Below are the code and all the weights of a small trained network. Each question names an input and a class and asks about switching units off, where a switched-off unit gives its printed mean instead of its output.

import numpy as np


def w(rows, s, z=0):
    codes = np.array(rows[::2]) - 128.0
    scale = np.full(codes.shape[1], s)
    scale[-1] = z or s
    return codes * scale


def f(y):
    return y / 2 * (1 + np.tanh(0.7978845608 * (y + 0.044715 * y**3)))


def log_softmax(a):
    a = a - a.max(-1, keepdims=True)
    return a - np.log(np.exp(a).sum(-1, keepdims=True))


def net(x, mask):
    res = np.array(x, float).reshape(1, 3) / 4 @ E
    y = f(res @ A[0][:, :-1].T + A[0][:, -1])
    res = res + np.where(mask, y, B[0][:, -1]) @ B[0][:, :-1]
    return log_softmax(res[-1] @ U[:, :-1].T + U[:, -1])


A, B = {}, {}
E = w([
[43,66,61,166,212],'x0',
[70,124,64,100,21],'x1',
[65,131,254,202,68],'x2',
],0.009)
A[0] = w([
[128,139,147,79,89,137],'neuron 0',
[169,169,173,66,115,22],'neuron 1',
[153,103,164,171,213,96],'neuron 2',
[141,91,90,47,180,18],'neuron 3',
[69,62,97,179,142,68],'neuron 4',
[19,133,183,126,71,112],'neuron 5',
[138,98,12,92,181,241],'neuron 6',
[136,165,78,89,143,146],'neuron 7',
[179,157,114,86,67,194],'neuron 8',
[94,139,184,133,127,46],'neuron 9',
[143,160,181,61,106,21],'neuron 10',
[109,126,136,146,48,158],'neuron 11',
[81,155,59,127,41,43],'neuron 12',
[193,146,85,82,154,138],'neuron 13',
[82,102,178,130,102,111],'neuron 14',
[42,94,99,125,160,69],'neuron 15',
[57,68,70,124,79,75],'neuron 16',
[92,45,137,157,188,65],'neuron 17',
[84,120,104,96,161,19],'neuron 18',
[86,183,126,209,92,62],'neuron 19',
[168,179,39,29,114,23],'neuron 20',
[96,117,83,141,51,233],'neuron 21',
[190,135,148,88,80,27],'neuron 22',
[197,135,150,173,158,44],'neuron 23',
[66,151,168,166,125,44],'neuron 24',
[91,185,232,140,113,210],'neuron 25',
[114,199,149,60,86,34],'neuron 26',
[170,130,177,147,184,235],'neuron 27',
[51,83,188,153,120,72],'neuron 28',
[121,139,176,215,137,54],'neuron 29',
[116,117,80,139,62,208],'neuron 30',
[113,75,106,174,155,37],'neuron 31',
[89,9,102,129,143,72],'neuron 32',
[176,146,149,128,95,2],'neuron 33',
],0.013,0.0042)
B[0] = w([
[44,180,152,102,141,165],'neuron 0',
[118,245,138,43,83,175],'neuron 1',
[55,184,220,172,211,198],'neuron 2',
[170,147,38,167,138,183],'neuron 3',
[95,213,115,16,64,185],'neuron 4',
[205,79,18,150,161,223],'neuron 5',
[91,72,27,149,183,254],'neuron 6',
[226,65,81,137,116,176],'neuron 7',
[12,155,138,62,162,205],'neuron 8',
[156,162,23,165,148,161],'neuron 9',
[139,206,80,31,38,167],'neuron 10',
[95,124,92,130,198,193],'neuron 11',
[99,197,183,229,238,188],'neuron 12',
[170,100,48,150,224,204],'neuron 13',
[202,108,46,123,141,179],'neuron 14',
[93,219,129,6,19,182],'neuron 15',
[54,230,217,123,205,185],'neuron 16',
[62,217,106,71,29,188],'neuron 17',
[188,215,79,91,113,144],'neuron 18',
[227,136,41,113,218,171],'neuron 19',
[242,94,34,144,194,214],'neuron 20',
[60,100,167,228,234,202],'neuron 21',
[112,215,122,18,68,175],'neuron 22',
[55,225,175,178,196,163],'neuron 23',
[241,140,29,125,171,175],'neuron 24',
[128,60,40,105,175,245],'neuron 25',
[116,230,134,80,97,169],'neuron 26',
[25,110,205,224,213,211],'neuron 27',
[179,118,2,111,176,197],'neuron 28',
[221,102,42,138,228,184],'neuron 29',
[19,123,171,239,225,184],'neuron 30',
[120,232,108,71,50,158],'neuron 31',
[85,208,110,18,93,181],'neuron 32',
[163,245,106,27,39,152],'neuron 33',
],0.0064,0.012)
U = w([
[191,118,41,110,161,40],'0',
[93,254,125,15,80,130],'1',
[66,186,171,171,201,155],'2',
[61,67,134,117,171,231],'3',
[178,46,207,85,60,2],'4',
[224,89,193,93,4,2],'5',
[169,46,208,51,81,2],'6',
],0.009,0.006)

Each question gives the input, the list of numbers given to net, and the class t.
The units are the neurons (one row each of A and B). Each row of codes is followed by its name. A weight is (code - 128) times the scale printed after its matrix; where a second scale follows, it is the last column's (A, B and U).
mask holds one flag per neuron, in row order. A switched-off neuron (its flag False) gives its mean, the last column of its row in B, instead of its output. The means were averaged over made-up inputs and are rounded, as every weight is.
A unit's drop is (log p(t) with every unit on - log p(t) with that unit switched off) / (log p(t) with every unit on - log p(t) with every unit switched off).
The circuit of an input: a set's keep is (log p(t) with only the set's units on - log p(t) with every unit switched off) / (log p(t) with every unit on - log p(t) with every unit switched off). Starting from the 12 units with the biggest drops (on a tie, the unit counted first), units are removed one at a time, each time the one whose removal leaves the highest keep (on an exact tie, the one counted first), for as long as the keep stays at least 0.8.
units of the circuit, in order: the units of the circuit, biggest drop first
most important unit: the unit with the biggest drop
k most important neurons: the k neurons with the biggest drops, biggest first
drop of u: that unit's drop, to one decimal
input [7,7,8], class 0: units of the circuit, in order => neuron 5
input [4,-6,-5], class 2: 2 most important neurons => neuron 2; neuron 27
input [-2,-2,2], class 3: 2 most important neurons => neuron 12; neuron 16
input [7,7,-6], class 1: 4 most important neurons => neuron 15; neuron 32; neuron 4; neuron 16
input [-7,8,-6], class 2: 2 most important neurons => neuron 12; neuron 30
input [-3,1,1], class 3: 3 most important neurons => neuron 15; neuron 4; neuron 17
input [-8,-1,8], class 0: 3 most important neurons => neuron 25; neuron 5; neuron 29
input [-6,8,1], class 2: 3 most important neurons => neuron 21; neuron 12; neuron 30
input [5,-7,-6], class 2: 3 most important neurons => neuron 2; neuron 27; neuron 5
input [-4,5,3], class 2: drop of neuron 21 => 0.2
input [1,3,2], class 3: drop of neuron 30 => -0.1
input [8,6,-6], class 1: drop of neuron 15 => 0.3
input [-1,-7,8], class 0: drop of neuron 15 => 0.0
input [3,-1,-3], class 3: most important unit => neuron 5
